Each name stands for a flat space through zero: a line, a plane or more. A row that begins with a name and a colon came from that space; any other row is followed by the name of the space it lies nearest, among the names in its block.
bp_bb: [  79   50  217  243  180  240   32  230 -772  270  269 -342  202 -480
  458  224   96  106  596  -87 -201]
jh_ng: [ -16 -383  -88  387   60  102  161  115  415  -33  204  354  103 -209
  142  485 -211  299   73  543 -215]
gl_mj: [ 275 -521   12  -60 -121 -244 -707 -499  368 -256  561  210 -598  396
 -324  -94  254  100   41  119  463]
zt_hm: [ -15  338  107 -256  -15 -105  169  142 -340   90  -46 -120   92 -103
 -122 -116  -84   64  111  -81 -201]
zt_hm: [ 223 -388 -167  -32  115 -144 -333 -271  180   29  395   -9 -342  143
   94   68  145   32   96  -20  213]
gl_mj: [-120 -243   47  -66  -35   37 -171    7  240 -149  143  -14  -57   60
 -168  -38  -46  -12  -42   22  116]
bp_bb: [-142  181  -30   78 -150   14  307  127 -111   33 -406   36  162   38
  142  -59 -131 -133   45   13 -113]
sl_zz: [ -62  370  216 -265 -181   95  253  207 -296 -188 -421   58  370   15
 -153 -173  -99  -31 -125 -124 -384]
bp_bb: [-307  190   70 -376   41 -142   49 -444   56 -263  -55  112 -379  365
 -351 -300 -112   71    3  -94   41]
gl_mj: [ -15  146  -22  328  287  -17   44 -156  -49  178  -65   33 -194   15
  124  330  169   97  277   -1   78]
qm_gg: [ 218  129  267  146  -68  198  -22   56 -256  -52 -101   13  227 -189
  -12 -138   45    8   25  -54 -168]
jh_ng: [ -51  174  145 -476  -59   18  -27 -338 -139 -209   50  -81 -341   59
 -509 -484   34   75    2  -94   -3]
qm_gg: [-184  -74   31 -283  100  289 -191  -45 -227 -103  227 -390  -55 -159
  -42    1  172   10  -55 -272  106]
sl_zz: [ 319  180   82  -31  -23   33   15  -95 -398  132   76 -139    9 -243
   84 -209   28   58  111 -101 -124]
sl_zz: [-142 -343 -274  707  351  -73  -35 -142  333  262  282  185 -247   41
  532  664   59  111  279  315  297]
sl_zz: [ 459  130  -54 -111  -43  -68  102   -6 -284  217   74  -76   55 -242
  102 -298    7   -7  -22  -14 -187]
zt_hm: [  88 -313    4   69  127  -86 -335 -365  181  -53  492   82 -454   81
 -124   37  123  173  182  148  252]
zt_hm: [-172   50  -16 -467 -158 -196 -128 -241   92 -233  -20   19 -386  357
 -481 -185   70   31  -13  -51  159]
zt_hm: [-215   26   92  344    5   82   83   85  266 -150 -330  277  209  170
   50  262  -81  -24  -87   80  -31]
jh_ng: [-767  -95  473  386  -55  740  387  362  -42 -294 -137 -112  451 -577
  -58   80 -495  149  269  260 -292]
zt_hm: [ 123   62 -151  260  227  -31    1  151 -229  313  -25 -148  154  -67
  517  414  167  -62  132 -182   11]
qm_gg: [  92  390 -273   -3  387 -511   38 -554 -508  345  -37   57 -558  554
  502  136  364  -67  429 -280  189]
jh_ng: [-162  113  227 -470  -82   -2 -261 -222  117 -323  -10  -88 -360  211
 -806 -309  156   53  -53 -152  181]
sl_zz: [ -71  271  291 -348  -26   -6   12 -102 -266 -277 -257   71  -17  259
 -328 -183   62   25  135 -221 -228]
jh_ng: [ -56 -113   97  -98 -153   79  -46   24   -3 -173   24   39    2   14
 -154  -87  -16   21   29   81  -39]
sl_zz: [-181  140  335  266  -72  180   61  184  -43 -201 -458  146  321  124
  -40   50  -45 -111   97  -89 -133]
bp_bb: [  -6 -221   36  366  158 -240 -299 -354  302  -83  179  336 -350  401
   63  342   61  140  286  111  241]
sl_zz: [  27  299   95 -220 -191  -68   60 -231 -167 -186 -302  143  -13  285
 -126 -502    8 -170 -240 -147  -20]
zt_hm: [ 120 -125  -21  186   66  323  -22  -32 -209  113  175 -218   14 -381
  224  -19  132    2   43   10   36]
jh_ng: [-222 -183  -77  117  258  -80 -184 -121  358  -14  229   37 -194  158
   -3  308    9   79   -2    4  238]
jh_ng: [-369   79 -118 -181 -158 -131  348  131  339 -172 -225  288  140  181
 -143   14 -350   40 -288  256 -165]
gl_mj: [-272 -140  -18 -185 -215  -45  -68   43  518 -274  -94   97    4  194
 -375  -88 -219  -31 -326   63  130]
gl_mj: [  22  439  390  -45 -188  385  482  588 -364  -12 -609 -179  754 -497
 -144 -348 -297 -123  -60 -145 -593]
bp_bb: [ 253  510 -112  -84   31  181  564  -67 -327  182 -427  -28  211 -338
  146 -339  -69  -31 -271  -54 -406]
jh_ng: [ 203   -2 -274 -158  -55 -197  150 -102  154   59   56  235 -101   72
   -1  -87   10   42 -269  243  -74]
qm_gg: [  32  118   47 -398 -151   49  -12    5 -195  -93  -13 -159  -56  -63
 -304 -239   83   13  -67  -86  -58]
qm_gg: [ 194 -159  -68  304  507   85 -254 -324    9  183  484   -4 -306 -106
  212  254  366  134   83   23  208]
bp_bb: [ 121  249  466 -555 -289  279  -39  -47 -690 -270   32 -259  -13 -262
 -543 -693   96   55  172 -150 -262]
sl_zz: [ -64  265  216 -157 -340  246  323  473  -63 -193 -543   26  546 -209
 -310 -132 -184  -44 -234   32 -412]
gl_mj: [  71 -142   81 -239 -266  -65 -217 -292  -95 -244  313  143 -219  158
 -166 -477   28   -7 -133  137  135]
jh_ng: [-112   34  112  -55 -258  166  274   62   13 -148 -113   78  111 -226
 -204 -258 -292   90  -31  252 -218]
bp_bb: [-148  -31  441 -819 -685  227 -172  235 -152 -678 -349 -157  343  184
 -682 -807 -178 -260 -298 -334 -208]
qm_gg: [-293   35  159 -129  -21  -40 -130  -52   86 -222  -70   22  -67  268
 -237  -29  -32  -25   18 -126  109]
jh_ng: [-320 -198  164  165  129 -135 -414 -265  451 -260  188  174 -344  395
 -306  324   12  160  158    1  358]
gl_mj: [ 256  -21 -140  205  188 -102  -34  -95 -311  327  500   -5 -122 -229
  394  126  155  136  130  197   59]
zt_hm: [  69  107  -50 -281 -106 -172   81 -150  -75  -34  -72   72 -154  185
 -125 -359   -3  -85  -48   -7  -27]
zt_hm: [-114  135  122 -180  -93  267  111 -114 -218 -111 -118 -191 -141 -198
 -293 -249   52   44  100  -31  -46]
sl_zz: [-120 -414 -100  442  319  -35 -437  -84    9  225  620 -190 -288  -25
  421  574  224   91  403   17  467]
bp_bb: [-213 -108 -136 -323 -431 -161  191  186  443 -290 -301  263  192  285
 -224 -174 -362 -100 -397  182 -118]
bp_bb: [ -28 -156  -74  -41  -96  211  130   72  106   -1   87 -122  -47 -357
 -159   47  -91  155   36  218  -81]
zt_hm: [  45 -158   -7  111   20  -82 -108  -93  255  -83   40  193  -33  174
   21   41  -40   -4  -61   57   52]
sl_zz: [ 318  231 -211 -127  379  -86  279  165   49  313   21   -7  332 -219
  248  -39  -76  -31 -438 -120 -324]
qm_gg: [ 122 -119  120 -102 -111  -40 -130 -311 -287 -112  263   42 -275   57
   -1 -250   17   94  309   59   -7]
gl_mj: [-185   -3   87  299  306  119   94  197   34  198  173  -98   22 -299
    5  300  -11  134  263  153   -1]
jh_ng: [-127 -428   77 -177   21 -123 -555 -426  267 -317  484   70 -557  388
 -331   10  165  120  167    7  386]
jh_ng: [ 196 -124   33 -135   -5   67 -220  -44 -159   23  164 -214 -139  -84
  -89 -107  213  -31  127 -130   83]
bp_bb: [-270   28  122 -215 -344  151  105  159  119 -348 -469   18  310  172
 -162 -264 -240 -207 -271 -158 -112]
qm_gg: [ 113  149  186   58 -106  289  252  159 -489   69 -123 -172  291 -409
  176 -262 -109  -32  164  -29 -310]
gl_mj: [-341  113  -80 -210   16  -37  265   26  -49  -21 -225  -91  -58  106
   -8   50 -153  -12  164  -74 -100]
gl_mj: [-291 -140   84  375  101   83    5  201  -29   36   39    0  133  -33
  283  455  -70   54  336   79   22]
gl_mj: [ 361  -35 -232 -508 -231 -113  -19   88   76   35   12 -160   97  -79
 -127 -353  -49 -111 -438 -136  -86]
gl_mj: [ 189   14  -95  433  558  -53 -162 -494  -28  201  191  150 -388  167
  352  329  387   83  209  -69  198]
bp_bb: [ -85  126  -57  163  -36   -4  167  139  -71   61 -383    1  178   84
  245  258  -43  -77  107 -109  -87]
qm_gg: [  66 -401 -292   82  142   90 -120   19  492   43  333   44  -27 -129
   78  195   71   27 -390  204  156]
zt_hm: [-134  156 -195  -40   50 -164   85 -187  -92  137   10  -37 -288  117
   67   54   84   14   71   26  180]
gl_mj: [  58  192  197 -552 -424  -44  163  148  298 -485 -650  261  449  325
 -492 -579 -368 -194 -578 -214 -416]
zt_hm: [-131  -58 -252 -107  -94 -320  -94 -347  405  -81  -27  205 -424  465
 -161 -114   21  -78 -197   87  361]
sl_zz: [-145   40 -175   33  272  -65  227  199   84  191   -1   -8  162  -35
  260  253  -87  -17  -59    7 -116]
jh_ng: [-292  -27 -152 -107  -67   43  390   54   20   56  -17  -81  -33 -195
   63  -47 -338   77  120  200 -145]
gl_mj: [ 104 -252  -93 -276   -6  -24 -232 -211  157  -53  322 -134 -303    3
 -211 -257   71   -6  -89  -30  187]
bp_bb: [ 206   20  175 -150  164 -137 -261 -762  223 -281  298  363 -495  330
 -391 -594   56   97 -222   19  138]
bp_bb: [  45    9   -2 -392 -213 -132   67  -64   44 -170  134  155 -136   14
 -385 -143 -111  218  -57  242 -172]
qm_gg: [   5  410 -137  143   23 -362  168  232  237  166 -626  200  217  379
   33  310    5 -161 -184 -152   -2]
sl_zz: [ 464  -30   85 -259   64 -233 -463 -567 -135 -166  326  183 -398  374
 -146 -302  327   53  -55 -180  124]
zt_hm: [ 472  366  163 -331    9  -21    7  220 -788  118 -264 -203  388   19
  247 -253  275 -235   59 -515 -377]
sl_zz: [  50 -202 -103  220   93  -52 -163 -137  285  -41  155  242 -149  146
   39  294  155   93  -69  191  149]
bp_bb: [ -90   56  -20  -12  -40  -21   63  146  -67   56  -80  -59   96   10
   61  -24  -10 -102  -17  -26   21]
qm_gg: [-248  380 -236 -418 -363 -276  445  219  149  -73 -829   84  167  407
 -175 -137 -221 -252 -271 -127 -154]
qm_gg: [   2  411  -95 -195 -265  -41  367  169  -99   25 -566   19  212   19
 -111 -189  -76 -131 -258  -42 -184]
qm_gg: [-195   64 -342 -141  -98 -239  183  222  420  110 -221   13   25  125
 -110  210 -131  -53 -294   90  101]
jh_ng: [-437  363   42  351  158   96  423   21  -31   86 -348  114  -26  -70
    1  339  -84  144  238  199  -68]
sl_zz: [ 333 -108   -2  251  184  -27 -270 -266  -98  136  358    2 -186  -86
  210  117  180  122  127  -18  134]
zt_hm: [-330  -14   -4   92  -32  -90   82  306  375  -93 -162  140  263  115
  -49  425 -269   80 -102   82  -59]
qm_gg: [-281  -14  334 -485 -212  220 -110  258   51 -418  -95 -117  257   37
 -557 -397  -89 -119 -275 -164  -99]
[  69  560  135 -222  -75 -225  157  -62 -207  -59 -555  114  132  344
 -134 -284  -39 -148 -122 -332 -172] : zt_hm
[ -40  165   51  -48 -157   62  149  114 -215  -41 -325  -42  180   19
   66  -49  -39  -90   37 -113 -141] : gl_mj
[-123 -512 -314 -137   47 -320 -184 -358  741  -60  420  161 -670  278
 -320   58 -101  149   76  329  348] : bp_bb
[-199 -469  -54  159  123  197 -120  -67  185  -30  519  -72 -268 -266
   -8  361   -9  283  294  325  117] : zt_hm
[ -72  252   92   91    5 -211  -90   29 -178   26 -328   24  -44  354
   15  290  167  -53  300 -226   83] : jh_ng
[-273  121 -116  120 -117 -129  210  110 -251   73 -180   45   63  136
  360  362  -93   29  265   68  -40] : gl_mj
[  18  505  -24  -58   21    8  503  294 -253  249 -452 -120  269 -274
  -12   36 -133   25   50  -48 -358] : gl_mj
[ -17 -141  -71  168  -68  110  122  200  140   63   22  -17  130 -270
   57  257 -144  126   50  210  -97] : sl_zz
[ 186 -130  -84   67  169   47 -207 -212  -61  175  319 -259 -274 -202
   78   60  138   87  165 -104  189] : zt_hm
[ 128 -441   24  353  245  -44 -251 -105  275   27  313  130 -131   66
  208  320    2   98  320   81   66] : qm_gg
[ 185  487  238 -185 -193  180  338  319 -639   30 -524 -153  524 -217
   76 -353  -50 -171  -16 -277 -473] : jh_ng
[ 287  -76  190 -126  -30  -59 -194 -215  -26 -146  183  144  -99   92
 -185 -380   25   13  -12  -12  -56] : zt_hm
[   5  -21  143 -216 -137   76    9   63 -113 -197   -9   19  236    3
   -3 -239 -167  -35 -131  -92 -206] : bp_bb
[-163  381   10 -100   22    6  261   -7  212 -112 -531  159  101  183
 -283 -109  -36  -88 -343  -83  -96] : gl_mj
[  97 -150   52 -109  -21   62   -4   43  -52    8  271  -67   -8 -226
  -75 -159  -82   83   73  121 -103] : zt_hm
[-142  136 -284  275  282 -116  335  102  -62  333 -111   23  118   -8
  582  404  -79  -25   81   22  -71] : jh_ng
[ 529 -222 -315  247  508 -191 -165 -365  181  439  530   -1 -373 -113
  349    1  220   21   -2   35  202] : bp_bb
[ 146  257  332   24 -164  138  161  192 -403  -72 -207   86  353 -158
  -43 -291  -55  -33   52   17 -333] : gl_mj
[-271 -124 -526  277  107 -325  -79 -177  453  118 -118  175 -215  529
  472  616   94 -109 -208  -14  453] : zt_hm
[ -88  292 -251  221   89  -35  410   12   89  236 -261  113  -10 -117
  121  215  -34   65 -113  220  -42] : bp_bb
[-150   35  240   56  135  129  -38  -85 -346  -74  -11 -109 -102    8
   34  186   71  117  533 -144 -100] : jh_ng
[ 106  115  -51 -193   64 -142 -200 -487 -163  -81 -108   -1 -455  410
  -76 -104  330  -57  135 -279  191] : zt_hm
[  81 -108 -145  -60  161  -34  -40   82 -169  274  434 -259  -98 -286
  159  100   66   84  138   47   59] : qm_gg
[ -57   94    6 -404 -312  -17  227   13 -197 -179 -259   40   89  141
  -77 -490 -140 -171 -111  -28 -201] : qm_gg
[-412 -113 -368  139  -25 -151  419  133  278  120   16  214   20   36
  325  291 -314   51  -60  437  -14] : zt_hm
[-121  -56   20   -6  -78   14  -50   63  -68  -87   62   -6  153   34
  175  116 -113   20  -40  -46  -21] : sl_zz
[  -9   17 -381 -294 -415 -168  402  495  268   73 -525   23  390   69
   56  -86 -254 -275 -420   79 -192] : bp_bb
[ 160  -44  174   11  -91   36 -136 -103   45 -172    6  180   28  100
 -150 -309   53  -72 -146   30    0] : zt_hm

Each name stands for a flat space through zero: a line, a plane or more. A row that begins with a name and a colon came from that space; any other row is followed by the name of the space it lies nearest, among the names in its block.
pr-ld: [   1  228 -256  424 -336 -382  -60 -189  178   50  116  344  325  -11
   42 -257  -73  255  308 -127  353]
rj-mq: [ -35  105  -38 -123   11  315 -100  108   -4  -37  -37 -134 -249 -116
   33  178    3  159   45  112 -165]
rj-mq: [-116   29 -710  454  110 -158 -110 -207  222 -184  502 -203  370  483
    4 -324 -148  149   94  223   96]
rj-mq: [  42  137 -247  136 -219  -40 -165 -133  169   53  145  -53  377  -57
 -111 -259   83  -46   48  101   51]
pr-ld: [  32   33 -282 -183   -7  341 -207   60  121 -166  -41 -356   53   73
  -41    2   80  -63  -68  239 -286]
gs-dl: [  32  -40 -291   48  -37  -68  -46 -217   45   30 -326  -30  276  -34
   23 -192  -70 -124   67  -71  230]
pr-ld: [  16  114 -285   83 -275  151 -211  -22  163 -192  141 -210  312   27
 -141 -230  168  -36    8  295 -185]
pr-ld: [  22   -7  436   61   45 -308  227  -27   40  266  247  448  -68  -76
   68   48 -120   91   26 -254  221]
sn-ms: [ 100  134 -156 -200  -32   44 -215  -67   98  177 -341   66   71 -115
    9   69  -42   -2  158  -78   86]
gh-dg: [ 321 -251 -455 -386  208  354 -165 -166  376  150 -233 -350  555  217
 -156 -242 -166 -278 -123  -44  148]
gh-dg: [ 120   78 -144  -67  -75  123 -109  -61  400  123   68  -36  188   67
   26 -149  -82   62   96  -65   34]
rj-mq: [ 178 -283  130 -449  212  423   -3   89  134   59 -236 -342   24  119
 -129  -10   11 -295 -203   -6 -161]
sn-ms: [ 162  289  371 -374  -18  174 -129  204  170  472   56  168 -352 -334
   63  364   -1  194   70 -279  -76]
jl-gj: [  74   29   51  -80 -104  -42  -54 -100  -50  147 -292  230  135 -218
  -76   -6  -26  -17  123  -61  213]
jl-gj: [ -90 -101  249   86  -57  120  144  204  -63 -295   14   11 -313  171
   18   68   31  179   62   77 -168]
rj-mq: [   1   33  -39 -285  132  377 -237  133  200  -50   68 -312 -127  197
  -87   84   81  -54   -1  289 -414]
rj-mq: [  20   -3 -342  -35 -132  295 -181   82  235 -388   80 -347  165  284
  -53 -143  102   -6  -27  326 -345]
gh-dg: [  91  164 -135  264 -245 -784  -98 -175 -384  186 -211  596  426 -177
 -144  -10   59  -28  167 -236  522]
sn-ms: [  38    5   99  221 -586 -491   88   74 -106 -661 -150  680  305  152
    1  -58  115  156  162  161   -8]
jl-gj: [ -63   42  -42  -24   24  279  -36   70   71  -52  200 -324 -122  -35
   14   -8   78  -10 -116  145 -247]
gh-dg: [ -12   15  301  -13   78 -327  127  -72 -295  298 -223  377 -135 -289
   45  178  -55  -38   37 -275  299]
rj-mq: [-158  172  425   10  -74 -151  161 -118 -253  309 -391  327 -394 -647
  238  190  -18   11  104 -260  200]
pr-ld: [ -78  -17  657   87  -52  -73  350  137   33   13  329  435 -380 -109
  147  142  -95  285   35 -123    2]
gs-dl: [-179  139 -146  306   -4 -113   52  -98   74  -35   55  133 -193   29
  227  -11 -173  314  251  -52  142]
rj-mq: [-128   71 -178  114  -59  300  -61   13  106 -184  108 -239 -112   15
   38  -66    4  158   75  233 -170]
jl-gj: [ -44  -41  217  -89  101   48   72  114 -231  -20  -60   92 -271  -82
   -5  234   -5   68  -23   16  -42]
gh-dg: [  83   16   90  -93 -120   52 -166  277   70 -233  224  -49   18  346
 -211   53  202   29    1  222 -360]
jl-gj: [ 125  182 -214   75 -177 -431 -181  -47 -122  112 -165  308  260  -33
  -61   48   40   36  145 -181  252]
gs-dl: [ -32 -419  -24   61  133 -254  176 -183 -388 -225 -416   20  324  154
 -170 -198   28 -429 -153   95  200]
gs-dl: [ 157  -44  -11  -15  -32 -297    0  -70  -92  159  -34  214  317  -27
 -122  -44    3 -125  -56 -171  254]
gs-dl: [-145   71 -269  242  155 -206  -51 -342  -73  339 -202  -47   93 -151
   53 -178 -114 -100  160 -127  371]
gh-dg: [ 139 -300  271 -384  -35  450  122  282  -13 -468 -117    7  -87  149
 -105  173   13   37 -163  255 -316]
jl-gj: [ 211  -54   57 -144  125 -277   16  -38  -52  268  128  335  266    4
 -114   99 -109  -39  -80 -195  278]
jl-gj: [ -50   61   36   45   21  110   58   71  -39   27   29  -32 -257 -101
  103  120  -54  186   34  -89   13]
gs-dl: [ 267  -10  557 -403 -218    8   76   70   55  300 -391  371   25 -402
  -33  113   51 -132  -29 -339  127]
pr-ld: [ -71 -419 -139  157   52  207  204   96 -174 -628    9 -303   82  425
 -126 -174   24  -57 -174  308 -148]
gs-dl: [-166   37 -253  154  121  248  -33  -40   43  -78  235 -352 -116   39
   48  -66  -30   86  -21  204 -126]
gs-dl: [ 176  -99   61   75 -133 -285  114  138  290 -283  331  406  223  515
   18  -51 -120  239   71  -78   25]
pr-ld: [ -59  147  153  291 -331 -408   85 -186  -41   54  -59  540  176 -263
   42 -138  -15  114  224  -81  310]
jl-gj: [-211 -260   87  315   58 -356  305 -185 -382 -246 -140  109   75   19
   34 -168    9 -231 -113   69  164]
pr-ld: [ 171  212  297 -307 -303   16 -100   55  145  182 -208  329   22 -384
   35  138   81    9   63 -129  -38]
rj-mq: [-376  -91 -356  452  378  314   33   12   21 -302  813 -605 -223  481
  -47 -161  -58  201  -58  534 -308]
pr-ld: [ -92  269 -427  101  -11  659 -270   49  677  -61  698 -495  -82  226
   50 -166  -95  428  174  383 -372]
jl-gj: [ 190  100   59 -500  111  666 -273  272  421  172  246 -366 -178   84
 -117  179   34   98  -45  130 -423]
sn-ms: [ -56  329 -385   78   92  267 -163   58  382   51  710 -190 -161   62
  198  124 -161  450   46  127 -195]
rj-mq: [ -33 -103  128 -189  211  232   42  168 -236  -52   24 -229 -279  -35
  -40  233   63  -71 -208   93 -215]
rj-mq: [ 252   50   94 -324  -95  281 -168  125  282  221   49 -122  137  -47
 -160  -11   84  -60  -54  -73 -110]
gs-dl: [ -26   37 -486   86  146  308 -149 -119  389   25  288 -406  146  236
   26 -221 -141  100   53  144  -43]
sn-ms: [  80 -295  187 -475  319  538   57   90 -135  121 -294 -530 -167 -149
 -111   98   75 -401 -362   16 -204]
sn-ms: [ -94  208  217   43  -59  107   25  187  192  -41  370   96 -400   13
  174  183  -25  351  109   30 -242]
gs-dl: [ -48  -33   20 -124  237  -28   -3   -4 -226  124 -159  -91 -176  -77
   32  179   -1 -137  -94  -53   -7]
jl-gj: [ 136   26   89   10 -185  -43   10  134  295 -154  297  285  119  258
  -22  -20  -59  265  111   10  -44]
gh-dg: [  72  110  146  -81  136  -62  -19  185    1  265  146   25 -296   41
   53  248  -26  149   14 -290    4]
jl-gj: [-141 -109   82  200   13  100  214  172 -161 -379  270  -65 -269  138
   64   83   -6  215  -88  146 -160]
gh-dg: [-211 -118 -107  -42  321  247   58   24 -296 -170 -139 -349 -367   -8
   96  184  -27  -59 -129  188 -179]
gh-dg: [ 137 -214   86 -494  361  619  -14    5  137  280 -129 -363  -75 -115
 -100   77 -122 -171 -184   16  -56]
rj-mq: [ 103 -114  350 -118  102 -405  187  -64 -362  311 -325  418    6 -267
  -12  174  -47 -180  -83 -380  378]
gs-dl: [-156 -287   96  234   34   -7  216   27 -128 -448  172  -38   20  328
  -89 -165   23  -28  -68  306 -121]
jl-gj: [ -67 -233 -205 -211  441  581  -34  177  -66 -164   52 -738 -311  286
  -49  120    2 -103 -244  221 -364]
sn-ms: [ 136  225 -427  101 -317 -404 -312 -138  237   -3 -251  169  473  177
   -8 -212   70  -57  251 -106  133]
sn-ms: [-247   38 -145  277  220  290   41  124  195 -195  774 -451 -318  345
   87  -44  -33  254  -65  300 -370]
gh-dg: [  94 -235   14 -244  189  223  -40  104 -156  -40  -36 -341   89  124
 -243   15  128 -300 -265  138 -170]
sn-ms: [-202  130  -68   93  318  -60  -48  156 -274   75  245 -327 -493   82
  110  288   81   31 -108  -16 -233]
sn-ms: [ 160  151 -272 -209  -85  289 -295  -30  363  145  135 -219  289  -24
 -112 -110   39  -35    1  123 -125]
gh-dg: [  79 -162 -172 -213  255  236  -70   -1  -89   55 -110 -259   67   68
 -134   53  -44 -137 -129   64    7]
rj-mq: [-119   48 -125   99  224  171  -70  -35  153  135  441 -317  -71  132
  -33  -84  -25   24  -31  160 -132]
gs-dl: [ -33   19 -117  145  -45  -84   26 -101   30   -1    7   27   95  -15
   43 -110  -45   28   48  -32  122]
jl-gj: [ -28  -28  324 -114  235   65  213  -54  -50  357  -20  159 -309 -310
  158  184 -200   80  -28 -260  209]
pr-ld: [-144 -100 -106  107  149  181   42  -67   89 -159  370 -257   51  161
  -33 -156  -15  -53 -116  331 -186]
sn-ms: [  95 -312 -103 -101   37  102   45   86 -169 -363 -181 -126  198  275
 -184  -42   44 -150 -150  165  -62]
pr-ld: [-146   82 -248  403  -52 -412  -45 -207 -142  -14  138  126  245   67
  -55 -196   20  -15  117   94  201]
sn-ms: [ -13  251 -245  150 -196  -80 -169  -51  226  -25  359    8  205    5
   22 -115   56  108   56  138  -96]
sn-ms: [ 187   71  122  -36 -216 -255  -14   66  -23   75   41  357  204  -75
  -87   53   43   59   14 -168  149]
pr-ld: [-133  -64   81    9  102   44   64  -46 -157  -66  -78  -17 -131  -71
   18   42   -4  -58  -22  139  -48]
gs-dl: [ 139 -139 -413 -406  215  596 -292   25  164  -42 -117 -658  213  165
 -211  -63   61 -277 -195  292 -289]
gh-dg: [ 175  -42   37 -358  167  139 -133   31   13  316 -183 -191   53  -77
 -120   83   51 -256 -135 -139  -15]
[-189  -23 -491   75  342  356 -172   10   54 -137  213 -714 -161  332
    6  -51    8  -42  -77  303 -313] : gh-dg
[ -72 -235  314 -490  500  709   26  273 -259   62 -193 -570 -653  -57
  -82  382   50 -155 -248  155 -405] : sn-ms
[ 186  -69   91 -179  -89  199  -32   44  252  106  138 -178  246    8
 -146 -173   94 -176 -158  -24  -93] : sn-ms
[ -95   -1 -113  -62  190  589   14  163  315 -155  371 -481 -370  188
  154   60 -102  243  -62  178 -368] : pr-ld
[-116   81  -17 -168  550  499  -59  226  119  210  732 -501 -556  147
   65  335 -108  225 -181  153 -388] : gs-dl
[  32  145 -278   49  -32   19 -194 -188  149  232  148  -62  312 -120
 -104 -169  -13  -34   56   83  123] : sn-ms
[ -91  -35  242   46  -32  189  101  128  -45 -114  130  -57 -246  -25
  -20   40   53  106   -9  110 -156] : pr-ld
[-147 -121   27  153    0   14  110   51 -210 -329   25  -58 -103  106
  -20   -7   56   10  -46  217 -122] : pr-ld
[  58   69   -4  106 -118  -46   -1 -156  237  239  -44  187  160  -96
    9 -186 -126  118  212 -175  298] : rj-mq
